Each row is followed by roughly how far along a hidden order it lies, from 0 to 20. A new part has a new order.
[ 0  0  0  2  0  4 12 20 21  7 13  7  6  5 46  6  8] -> 5
[ 4 -4  1 -2 -4  1  1 -1 -1 -5  1  1  0  8 45  6 10] -> 15
[-3  3 -2  1  3 -1 -2  2  1  3  2  5  6  6 47  7  5] -> 13
[-4  5 -1  2  3 -1 -2  0  3  6 15  6  7  6 43  7  5] -> 12
[ 1 -1  1  0  0  1  0 -3 -3 -1  0  7  7  6 41  7  8] -> 13
[-5  5 -2  2  4 -2 -3  1  3  6  2 -1  1 -1 44  7  4] -> 17
[-1  1  0  0  0  0  1  0  2  1  1 -1  1  7 42  6  8] -> 15
[-7  8 -3  2  5 -2 -2  1  4  7  1 -1  2 -1 19  7  4] -> 18
[-4  5 -2  1  3 -1 -2  0  4  5 -2 -1  1 -1 47  7  5] -> 17
[ 1 -1  0  0 -1  0  0  0 -1 -1  0  1  7  6 48  7  9] -> 14
[-5 17 12  9 18  3  9 21 22 13 14  7  7  6 48  7  5] -> 0
[ 9 -9  3 -3 -6  3  4 -2 -5 -9 -2  2 -2  2 -1  1 15] -> 19
[ 4 -5  1 -2 -3  1  2 -3 -3 -5 -2  1 -1  0 -3  0  8] -> 20
[-1  1  0  1  0  4 12 23 21  9 14  7  6  5 43  6  7] -> 4
[ 7 -8  3 -3 -5  2  4 -1 -4 -5 11 10  5  7 45  7 13] -> 11
[-1  2 -1  0 11  4 12 21 21  8 13  7  6  6 45  7  7] -> 3
[-6  7 -1  8 18  3 10 22 23 13 15  6  7  5 48  7  6] -> 1
[-8  6 -4  3  5 -2 -3 17 22 15 15  5  7  5 39  7  4] -> 8
[-1  2 -1  1  2 -1  0  0 -1  2  0  0  6  6 47  6  7] -> 14
[-6  5 -3  2  4 -2 -2  0  4  6  2 -2  1 -2 19  6  6] -> 18
[-8  8 -3  3  5 -2 -3  1  5  9  1 -1  5  7 45  7  4] -> 15
[ 1 -2  1 -1 -1  1  0  0  2  4 12  7  6  7 44  6 10] -> 10
[ 4 -4  2 -1 -2  1  0 -2  0 -4 -1  0 -1 -1 44  5 12] -> 17
[-2  3 -1  1 14  4 10 20 21 10 14  7  7  6 41  6  9] -> 3
